Below are the code and all the weights of a small trained network. Each question names an input and a class and asks about switching units off, where a switched-off unit gives its printed mean instead of its output.

import numpy as np


def w(rows, s, z=0):
    codes = np.array(rows[::2]) - 128.0
    scale = np.full(codes.shape[1], s)
    scale[-1] = z or s
    return codes * scale


def f(y):
    return y / 2 * (1 + np.tanh(0.7978845608 * (y + 0.044715 * y**3)))


def log_softmax(a):
    a = a - a.max(-1, keepdims=True)
    return a - np.log(np.exp(a).sum(-1, keepdims=True))


def net(x, mask):
    res = np.array(x, float).reshape(1, 5) / 4 @ E
    y = f(res @ A[0][:, :-1].T + A[0][:, -1])
    res = res + np.where(mask, y, B[0][:, -1]) @ B[0][:, :-1]
    return log_softmax(res[-1] @ U[:, :-1].T + U[:, -1])


A, B = {}, {}
E = w([
[7,129,35,107,135,145,107,71,136,81,87],'x0',
[137,124,176,50,139,77,128,113,237,106,33],'x1',
[129,142,132,125,112,131,126,114,129,127,134],'x2',
[143,10,148,178,62,190,254,75,128,90,96],'x3',
[131,127,127,118,126,126,132,116,130,132,140],'x4',
],0.0091)
A[0] = w([
[141,102,162,143,117,139,160,127,125,121,130,148],'neuron 0',
[168,115,188,136,136,123,129,155,128,147,151,254],'neuron 1',
[131,89,110,197,104,171,173,88,113,114,137,131],'neuron 2',
[118,124,80,164,131,137,118,133,107,129,167,203],'neuron 3',
[103,139,116,70,154,104,109,118,156,117,82,133],'neuron 4',
[134,83,188,113,107,134,172,89,162,111,51,120],'neuron 5',
[150,123,172,103,127,102,133,141,138,138,110,142],'neuron 6',
[141,104,120,172,127,151,144,122,105,124,160,179],'neuron 7',
[118,165,83,143,135,123,88,159,97,153,204,191],'neuron 8',
[61,129,8,110,126,143,120,80,135,109,85,186],'neuron 9',
[142,138,136,165,121,146,146,144,108,137,174,172],'neuron 10',
[135,168,151,66,149,92,81,155,147,132,114,181],'neuron 11',
],0.015,0.0075)
B[0] = w([
[162,171,74,191,108,185,144,58,141,180,127,176],'neuron 0',
[187,165,216,171,131,68,146,179,172,181,161,210],'neuron 1',
[23,91,212,165,90,147,211,84,61,136,113,214],'neuron 2',
[80,192,108,138,171,176,123,168,57,159,184,185],'neuron 3',
[133,96,60,110,70,95,61,47,159,171,93,201],'neuron 4',
[254,134,151,147,167,138,155,59,168,9,113,233],'neuron 5',
[105,200,144,100,147,166,158,141,182,121,84,172],'neuron 6',
[129,115,122,162,80,138,175,139,84,206,138,182],'neuron 7',
[187,142,79,145,216,132,54,199,87,88,209,215],'neuron 8',
[36,70,44,71,142,173,100,90,77,38,101,252],'neuron 9',
[172,45,116,157,92,76,128,147,74,158,169,176],'neuron 10',
[49,142,155,51,91,80,109,200,207,179,79,219],'neuron 11',
],0.014,0.018)
U = w([
[217,154,148,147,177,78,93,226,117,174,202,247],'0',
[104,142,50,115,222,191,54,147,90,67,178,152],'1',
[101,196,230,81,87,74,132,166,242,192,69,119],'2',
[75,69,65,62,11,90,74,91,180,163,68,97],'3',
[151,72,185,209,41,120,171,109,97,233,165,186],'4',
[15,79,140,136,89,220,192,113,60,115,119,45],'5',
[247,201,188,173,149,162,180,93,205,85,112,131],'6',
[162,68,116,124,165,181,130,41,148,2,87,36],'7',
],0.0047,0.0012)

Each question gives the input, the list of numbers given to net, and the class t.
The units are the neurons (one row each of A and B). Each row of codes is followed by its name. A weight is (code - 128) times the scale printed after its matrix; where a second scale follows, it is the last column's (A, B and U).
mask holds one flag per neuron, in row order. A switched-off neuron (its flag False) gives its mean, the last column of its row in B, instead of its output. The means were averaged over made-up inputs and are rounded, as every weight is.
A unit's drop is (log p(t) with every unit on - log p(t) with that unit switched off) / (log p(t) with every unit on - log p(t) with every unit switched off).
The circuit of an input: a set's keep is (log p(t) with only the set's units on - log p(t) with every unit switched off) / (log p(t) with every unit on - log p(t) with every unit switched off). Starting from all 12 units, units are removed one at a time, each time the one whose removal leaves the highest keep (on an exact tie, the one counted first), for as long as the keep stays at least 0.8.
units of the circuit, in order: the units of the circuit, biggest drop first
unit that matters most: the unit with the biggest drop
top k neurons: the k neurons with the biggest drops, biggest first
drop when u is switched off: that unit's drop, to one decimal
input [-2,1,3,-5,-6], class 2: units of the circuit, in order	[neuron 11]
input [-7,3,7,0,5], class 2: units of the circuit, in order	[neuron 8; neuron 1]
input [-4,0,-6,-4,1], class 0: top 2 neurons	[neuron 8; neuron 2]
input [6,1,8,-7,1], class 3: top 2 neurons	[neuron 11; neuron 4]
input [-4,0,7,-3,3], class 0: top 3 neurons	[neuron 2; neuron 8; neuron 4]
input [6,3,0,0,-2], class 3: top 2 neurons	[neuron 4; neuron 8]
input [3,1,3,-4,0], class 3: top 2 neurons	[neuron 11; neuron 4]
input [6,1,-2,-1,-5], class 3: top 3 neurons	[neuron 8; neuron 5; neuron 4]
input [-6,0,-1,7,-5], class 4: top 4 neurons	[neuron 2; neuron 7; neuron 10; neuron 8]
input [4,2,-5,0,-4], class 3: top 2 neurons	[neuron 8; neuron 5]
input [-2,0,-1,7,5], class 4: top 3 neurons	[neuron 2; neuron 7; neuron 9]
input [-8,6,-3,0,-6], class 2: top 4 neurons	[neuron 11; neuron 8; neuron 1; neuron 6]
input [-1,0,-4,-8,0], class 0: top 3 neurons	[neuron 8; neuron 9; neuron 2]
input [-8,2,-8,-7,7], class 2: unit that matters most	neuron 11
input [1,7,-6,-6,-3], class 3: top 2 neurons	[neuron 4; neuron 1]
input [0,-7,-7,-2,5], class 0: drop when neuron 10 is switched off	0.1
input [1,8,1,-6,1], class 3: drop when neuron 1 is switched off	0.7
input [-7,2,5,5,8], class 6: drop when neuron 5 is switched off	0.5
